Below is a small trained network, with its code and all its weights. Each question gives an input and a target symbol and asks what happens when units are switched off, that is, made to give their printed mean instead of their output.

import numpy as np


def w(rows, s, z=0):
    codes = np.array(rows[::2]) - 128.0
    scale = np.full(codes.shape[1], s)
    scale[-1] = z or s
    return codes * scale


def f(y):
    return y / 2 * (1 + np.tanh(0.7978845608 * (y + 0.044715 * y**3)))


def softmax(a):
    e = np.exp(a - a.max(-1, keepdims=True))
    return e / e.sum(-1, keepdims=True)


def log_softmax(a):
    a = a - a.max(-1, keepdims=True)
    return a - np.log(np.exp(a).sum(-1, keepdims=True))


def net(x, mask):
    ids = ['ΛΞΠΦαβζθμστ'.index(c) for c in x.split()]
    T = len(ids)
    res = E[ids] + P[:T]
    u = 0
    for l in range(2):
        r = res
        for j in range(2):
            rows = slice(3 * j, 3 * j + 3)
            q, k, v = (r @ M[l][rows].T for M in (Q, K, V))
            z = softmax(np.where(np.tri(T) > 0, q @ k.T / 3**0.5, -1e9)) @ v
            o = O[l][rows]
            res = res + np.where(mask[u + j], z, o[:, -1]) @ o[:, :-1]
        u += 2
        y = f(res @ A[l][:, :-1].T + A[l][:, -1])
        res = res + np.where(mask[u : u + 8], y, B[l][:, -1]) @ B[l][:, :-1]
        u += 8
    return log_softmax(res[-1] @ U[:, :-1].T + U[:, -1])


Q, K, V, O, A, B = {}, {}, {}, {}, {}, {}
E = w([
[74,131,71,130,202],'Λ',
[118,145,203,253,194],'Ξ',
[156,100,136,204,113],'Π',
[163,96,133,121,243],'Φ',
[161,208,165,177,38],'α',
[46,135,133,79,22],'β',
[151,207,212,53,152],'ζ',
[154,55,157,178,115],'θ',
[200,159,82,162,176],'μ',
[144,47,167,136,159],'σ',
[190,77,101,138,108],'τ',
],0.016)
P = w([
[207,5,148,137,225],'0',
[191,34,160,146,193],'1',
[194,43,161,169,184],'2',
[178,82,170,169,155],'3',
[176,106,158,182,157],'4',
[156,131,162,192,152],'5',
[166,135,165,177,138],'6',
[164,157,149,175,141],'7',
[151,157,162,136,130],'8',
],0.003)
Q[0] = w([
[163,63,154,156,151],'L0H1',
[4,127,53,67,110],'L0H1',
[185,90,132,184,192],'L0H1',
[110,171,99,108,72],'L0H2',
[123,75,118,152,154],'L0H2',
[29,173,110,92,49],'L0H2',
],0.014)
K[0] = w([
[130,120,254,172,155],'L0H1',
[95,19,26,42,154],'L0H1',
[174,158,251,170,204],'L0H1',
[196,184,187,100,72],'L0H2',
[54,98,67,147,114],'L0H2',
[202,154,197,35,31],'L0H2',
],0.0096)
V[0] = w([
[188,146,178,59,141],'L0H1',
[175,118,73,161,104],'L0H1',
[96,255,163,134,99],'L0H1',
[231,92,188,100,123],'L0H2',
[22,161,102,183,89],'L0H2',
[42,167,91,66,95],'L0H2',
],0.0074)
O[0] = w([
[98,95,78,2,159,136],'L0H1',
[145,217,72,192,109,111],'L0H1',
[250,119,185,66,163,147],'L0H1',
[221,108,186,166,128,181],'L0H2',
[62,169,84,107,98,79],'L0H2',
[21,126,112,161,133,2],'L0H2',
],0.0066,0.0068)
A[0] = w([
[123,55,128,184,52,157],'L0N1',
[89,106,130,43,150,77],'L0N2',
[164,134,120,136,73,150],'L0N3',
[148,210,86,105,183,170],'L0N4',
[178,226,92,189,76,124],'L0N5',
[122,124,2,181,125,254],'L0N6',
[131,172,188,196,215,164],'L0N7',
[178,37,67,111,127,179],'L0N8',
],0.0091,0.0047)
B[0] = w([
[68,177,222,204,88,182],'L0N1',
[138,200,82,248,108,136],'L0N2',
[191,179,136,123,138,164],'L0N3',
[94,119,205,76,172,157],'L0N4',
[147,175,15,73,107,176],'L0N5',
[60,208,82,121,199,159],'L0N6',
[150,1,102,72,96,254],'L0N7',
[105,223,199,94,248,234],'L0N8',
],0.0071,0.0079)
Q[1] = w([
[81,121,36,143,136],'L1H1',
[166,99,155,63,146],'L1H1',
[60,153,7,149,147],'L1H1',
[173,146,161,150,138],'L1H2',
[103,81,161,139,156],'L1H2',
[124,172,64,129,114],'L1H2',
],0.015)
K[1] = w([
[94,110,93,162,160],'L1H1',
[175,114,133,78,115],'L1H1',
[87,123,88,150,165],'L1H1',
[191,116,103,156,97],'L1H2',
[127,1,193,161,170],'L1H2',
[105,231,126,102,140],'L1H2',
],0.012)
V[1] = w([
[157,204,91,183,27],'L1H1',
[187,93,54,178,189],'L1H1',
[131,145,137,254,128],'L1H1',
[120,201,155,148,110],'L1H2',
[137,133,222,154,171],'L1H2',
[81,158,154,107,209],'L1H2',
],0.0059)
O[1] = w([
[246,135,150,152,110,30],'L1H1',
[164,84,3,189,247,150],'L1H1',
[157,129,200,222,179,60],'L1H1',
[165,82,150,65,93,60],'L1H2',
[109,191,89,83,143,253],'L1H2',
[198,157,131,63,206,110],'L1H2',
],0.0057,0.0056)
A[1] = w([
[144,239,123,79,137,221],'L1N1',
[158,108,186,208,178,99],'L1N2',
[86,150,188,134,197,125],'L1N3',
[88,161,143,254,62,162],'L1N4',
[69,139,145,155,32,113],'L1N5',
[113,77,178,83,171,134],'L1N6',
[143,111,147,109,212,109],'L1N7',
[143,228,132,130,182,4],'L1N8',
],0.0093,0.0035)
B[1] = w([
[69,57,183,186,214,233],'L1N1',
[120,168,75,206,67,206],'L1N2',
[107,145,159,139,35,220],'L1N3',
[151,215,1,100,210,157],'L1N4',
[164,137,227,51,165,143],'L1N5',
[111,102,93,145,80,221],'L1N6',
[135,147,80,76,10,245],'L1N7',
[163,108,177,156,177,187],'L1N8',
],0.0078,0.011)
U = w([
[7,143,76,159,197,251],'Λ',
[101,10,102,207,134,170],'Ξ',
[134,193,49,146,157,120],'Π',
[124,141,3,55,67,55],'Φ',
[254,133,139,109,107,138],'α',
[122,228,117,75,124,53],'β',
[89,36,224,89,150,207],'ζ',
[105,215,113,173,111,23],'θ',
[164,109,72,110,227,101],'μ',
[63,146,157,170,24,86],'σ',
[99,120,227,232,194,10],'τ',
],0.0061,0.0027)

Each question gives the input, a string of symbols that net reads in full, and the target symbol t.
The units are the heads (3 rows each of Q, K, V and O) and the neurons (one row each of A and B). Each row of codes is followed by its name. A weight is (code - 128) times the scale printed after its matrix; where a second scale follows, it is the last column's (O, A, B and U).
mask holds one flag per unit, layer by layer, with each layer's heads first. A switched-off unit (its flag False) gives its mean, the last column of its rows in O or B, instead of its output. The means were averaged over made-up inputs and are rounded, as every weight is.
A unit's drop is (log p(t) with every unit on - log p(t) with that unit switched off) / (log p(t) with every unit on - log p(t) with every unit switched off).
The circuit of an input: a set's keep is (log p(t) with only the set's units on - log p(t) with every unit switched off) / (log p(t) with every unit on - log p(t) with every unit switched off). Starting from the 12 units with the biggest drops (on a tie, the unit counted first), units are removed one at a time, each time the one whose removal leaves the highest keep (on an exact tie, the one counted first), for as long as the keep stays at least 0.8.
circuit, biggest first: the units of the circuit, biggest drop first
top k neurons: the k neurons with the biggest drops, biggest first
top k neurons in layer l: the k neurons of layer l with the biggest drops, biggest first
input σ ζ σ σ θ, target ζ: circuit, biggest first => (L0H1, L1H1, L1N2)
input μ Λ μ, target Λ: circuit, biggest first => (L0H2, L0N6, L1N1)
input θ Φ σ τ σ Λ β, target Λ: top 2 neurons in layer 1 => (L1N7, L1N4)
input ζ α ζ τ, target ζ: circuit, biggest first => (L1H1, L0N8, L0H1, L1N1)
input σ σ σ Ξ σ ζ Ξ, target ζ: circuit, biggest first => (L1H1, L0N7)
input β ζ Φ, target ζ: circuit, biggest first => (L0N8, L1N1, L0H1, L1H1)
input θ Φ Φ α Π, target α: circuit, biggest first => (L0H1, L1H1, L0H2)
input Ξ β ζ τ μ ζ Ξ α, target α: circuit, biggest first => (L0H1, L1H1, L0N3)
input Ξ τ β, target β: top 3 neurons => (L1N4, L1N5, L0N8)
input Ξ Ξ Ξ α Π τ θ α Ξ, target α: top neuron in layer 1 => (L1N1)
input ζ Ξ σ σ τ Ξ α Π, target α: circuit, biggest first => (L0H1, L1H1, L1N1, L0N2)
input β Λ Φ σ, target Λ: circuit, biggest first => (L0H2, L0H1)
input σ σ μ σ τ μ Ξ Ξ θ, target θ: top 2 neurons in layer 0 => (L0N7, L0N1)
input μ Ξ θ Ξ Ξ, target Ξ: circuit, biggest first => (L0N7, L0N8)
input Π Λ ζ σ τ Ξ σ Λ β, target β: top 4 neurons in layer 1 => (L1N4, L1N5, L1N1, L1N8)
input Λ ζ Π Π τ β μ Π, target ζ: top 2 neurons in layer 0 => (L0N7, L0N5)
input τ σ Φ Φ Ξ θ, target θ: top 4 neurons => (L1N4, L0N1, L0N7, L1N2)
input Φ σ ζ Π, target ζ: top 3 neurons => (L0N8, L1N1, L1N2)
input σ μ α Ξ μ, target α: circuit, biggest first => (L0H1, L1H1, L1H2)
input Φ β α σ μ ζ σ, target ζ: circuit, biggest first => (L1H1, L0H1, L1N2)
input σ σ τ, target τ: top neuron => (L0N8)
input Φ ζ σ τ, target ζ: circuit, biggest first => (L0N8, L1N1, L0H1, L1H1)
input ζ σ Ξ σ σ, target σ: top 4 neurons => (L0N7, L0N8, L0N5, L1N1)
input σ σ β ζ ζ σ Λ Φ, target Λ: top 2 neurons => (L0N2, L1N1)
input σ β μ Π, target Π: top 2 neurons => (L1N4, L0N1)
input σ α Π μ α Π Ξ β, target α: top 2 neurons => (L0N8, L1N5)
